Here is a tiny trained network, its code and every weight. The questions are about switching its units off for an input and a target symbol, where a switched-off unit gives its printed mean instead of its output.

import numpy as np


def w(rows, s, z=0):
    codes = np.array(rows[::2]) - 128.0
    scale = np.full(codes.shape[1], s)
    scale[-1] = z or s
    return codes * scale


def norm(h):
    return h / np.sqrt((h * h).mean(-1, keepdims=True) + 1e-5)


def f(y):
    return y / 2 * (1 + np.tanh(0.7978845608 * (y + 0.044715 * y**3)))


def softmax(a):
    e = np.exp(a - a.max(-1, keepdims=True))
    return e / e.sum(-1, keepdims=True)


def log_softmax(a):
    a = a - a.max(-1, keepdims=True)
    return a - np.log(np.exp(a).sum(-1, keepdims=True))


def net(x, mask):
    ids = ['ΞΣΦβγδεζλμψ'.index(c) for c in x.split()]
    T = len(ids)
    res = E[ids] + P[:T]
    u = 0
    for l in range(2):
        q, k, v = (norm(res) @ M[l].T for M in (Q, K, V))
        z = softmax(np.where(np.tri(T) > 0, q @ k.T / 4**0.5, -1e9)) @ v
        res = res + np.where(mask[u], z, O[l][:, -1]) @ O[l][:, :-1]
        u += 1
        y = f(norm(res) @ A[l][:, :-1].T + A[l][:, -1])
        res = res + np.where(mask[u : u + 8], y, B[l][:, -1]) @ B[l][:, :-1]
        u += 8
    return log_softmax(norm(res)[-1] @ U[:, :-1].T + U[:, -1])


Q, K, V, O, A, B = {}, {}, {}, {}, {}, {}
E = w([
[185,95,121],'Ξ',
[144,88,97],'Σ',
[125,180,131],'Φ',
[127,181,131],'β',
[129,173,131],'γ',
[114,98,167],'δ',
[138,153,124],'ε',
[88,126,121],'ζ',
[116,130,84],'λ',
[132,2,125],'μ',
[114,153,156],'ψ',
],0.0079)
P = w([
[7,149,131],'0',
[54,121,122],'1',
[89,92,113],'2',
[105,84,113],'3',
[115,91,120],'4',
[126,93,112],'5',
[142,91,111],'6',
[151,104,110],'7',
[154,100,109],'8',
[163,110,110],'9',
[173,107,99],'10',
[176,115,96],'11',
[169,106,94],'12',
],0.0015)
Q[0] = w([
[107,36,70],'L0H0',
[208,173,195],'L0H0',
[191,159,191],'L0H0',
[3,189,123],'L0H0',
],0.0052)
K[0] = w([
[96,28,127],'L0H0',
[198,188,56],'L0H0',
[201,168,77],'L0H0',
[73,210,253],'L0H0',
],0.0058)
V[0] = w([
[54,40,71],'L0H0',
[150,158,211],'L0H0',
[69,58,255],'L0H0',
[118,118,136],'L0H0',
],0.0025)
O[0] = w([
[29,173,184,255],'L0H0',
[153,103,57,63],'L0H0',
[5,170,89,148],'L0H0',
[109,137,129,139],'L0H0',
],0.0022,0.0007)
A[0] = w([
[47,102,135,61],'L0N0',
[147,144,2,96],'L0N1',
[127,129,128,125],'L0N2',
[147,181,246,40],'L0N3',
[128,60,115,127],'L0N4',
[132,169,38,201],'L0N5',
[125,148,134,53],'L0N6',
[121,160,140,1],'L0N7',
],0.0026,0.00056)
B[0] = w([
[227,175,106,203],'L0N0',
[52,136,201,194],'L0N1',
[128,127,128,128],'L0N2',
[28,55,6,114],'L0N3',
[215,152,151,115],'L0N4',
[4,183,161,253],'L0N5',
[109,97,118,105],'L0N6',
[110,87,116,91],'L0N7',
],0.0017,0.00055)
Q[1] = w([
[108,254,94],'L1H0',
[150,7,161],'L1H0',
[126,47,140],'L1H0',
[94,160,62],'L1H0',
],0.0091)
K[1] = w([
[117,254,172],'L1H0',
[141,3,85],'L1H0',
[146,60,79],'L1H0',
[166,212,129],'L1H0',
],0.008)
V[1] = w([
[127,106,18],'L1H0',
[101,123,248],'L1H0',
[113,102,1],'L1H0',
[119,82,17],'L1H0',
],0.004)
O[1] = w([
[103,198,50,80],'L1H0',
[194,3,151,156],'L1H0',
[119,186,51,124],'L1H0',
[115,183,32,2],'L1H0',
],0.004,0.00056)
A[1] = w([
[116,107,113,118],'L1N0',
[113,89,75,5],'L1N1',
[104,33,147,110],'L1N2',
[55,65,97,137],'L1N3',
[111,163,138,68],'L1N4',
[119,138,205,90],'L1N5',
[161,220,134,99],'L1N6',
[117,185,3,91],'L1N7',
],0.0061,0.0027)
B[1] = w([
[132,116,107,128],'L1N0',
[61,81,100,87],'L1N1',
[215,128,122,182],'L1N2',
[183,96,40,253],'L1N3',
[96,95,173,119],'L1N4',
[26,221,146,169],'L1N5',
[148,16,144,163],'L1N6',
[227,254,167,186],'L1N7',
],0.0034,0.002)
U = w([
[187,111,117,78],'Ξ',
[167,237,56,224],'Σ',
[228,105,186,160],'Φ',
[124,125,128,6],'β',
[2,110,53,156],'γ',
[144,59,226,197],'δ',
[42,186,237,173],'ε',
[133,123,131,4],'ζ',
[129,125,133,17],'λ',
[171,6,57,190],'μ',
[106,137,99,99],'ψ',
],0.009,0.0039)

Each question gives the input, a string of symbols that net reads in full, and the target symbol t.
The units are the heads (4 rows each of Q, K, V and O) and the neurons (one row each of A and B). Each row of codes is followed by its name. A weight is (code - 128) times the scale printed after its matrix; where a second scale follows, it is the last column's (O, A, B and U).
mask holds one flag per unit, layer by layer, with each layer's heads first. A switched-off unit (its flag False) gives its mean, the last column of its rows in O or B, instead of its output. The means were averaged over made-up inputs and are rounded, as every weight is.
A unit's drop is (log p(t) with every unit on - log p(t) with that unit switched off) / (log p(t) with every unit on - log p(t) with every unit switched off).
The circuit of an input: a set's keep is (log p(t) with only the set's units on - log p(t) with every unit switched off) / (log p(t) with every unit on - log p(t) with every unit switched off). Starting from the 12 units with the biggest drops (on a tie, the unit counted first), units are removed one at a time, each time the one whose removal leaves the highest keep (on an exact tie, the one counted first), for as long as the keep stays at least 0.8.
units of the circuit, in order: the units of the circuit, biggest drop first
top k neurons: the k neurons with the biggest drops, biggest first
top k neurons in layer l: the k neurons of layer l with the biggest drops, biggest first
drop of u: that unit's drop, to one decimal
input ζ β ζ Φ, target ε: units of the circuit, in order	[L1H0 L1N5]
input δ β ε, target ε: units of the circuit, in order	[L1H0 L1N5]
input ψ β μ ε ψ Ξ δ Σ Σ β γ Ξ γ, target δ: top 2 neurons in layer 1	[L1N6 L1N7]
input γ γ λ λ, target Σ: top 2 neurons	[L1N7 L0N3]
input ε γ μ ε ε ζ ε ε, target Φ: top 2 neurons	[L1N6 L1N3]
input ψ μ ψ ζ, target μ: units of the circuit, in order	[L1H0 L1N3 L0H0]
input γ ζ ψ ζ, target μ: units of the circuit, in order	[L1H0 L1N3]
input Σ ζ λ ζ ζ ε ζ δ ε, target δ: top 2 neurons in layer 1	[L1N6 L1N7]
input ζ ζ λ ζ ζ Σ ψ ζ Σ, target Σ: units of the circuit, in order	[L1H0]
input ζ λ ε ε ε, target Φ: top 4 neurons	[L1N6 L0N3 L1N3 L0N4]
input ζ ζ ε ζ ζ ε ζ ζ ε Σ β, target ε: top 2 neurons	[L1N3 L1N2]
input ψ γ ε ψ ζ ε ψ ζ ε Σ ζ γ, target δ: top 2 neurons	[L1N6 L1N7]
input Σ δ Σ δ ε ζ ζ ψ δ ψ, target δ: top 2 neurons in layer 1	[L1N7 L1N2]
input ζ λ δ λ ζ, target Σ: top neuron in layer 1	[L1N7]
input Ξ ζ μ ε μ ζ λ Ξ γ γ δ, target μ: top 2 neurons	[L1N7 L0N3]
input Φ ε ε, target δ: top 3 neurons in layer 1	[L1N6 L1N3 L1N7]
input ζ Ξ ζ γ, target ε: drop of L1N5	0.1
input ζ γ ψ ψ Φ, target ε: drop of L1H0	0.4
input ε ε λ ζ, target Σ: drop of L1N7	0.3
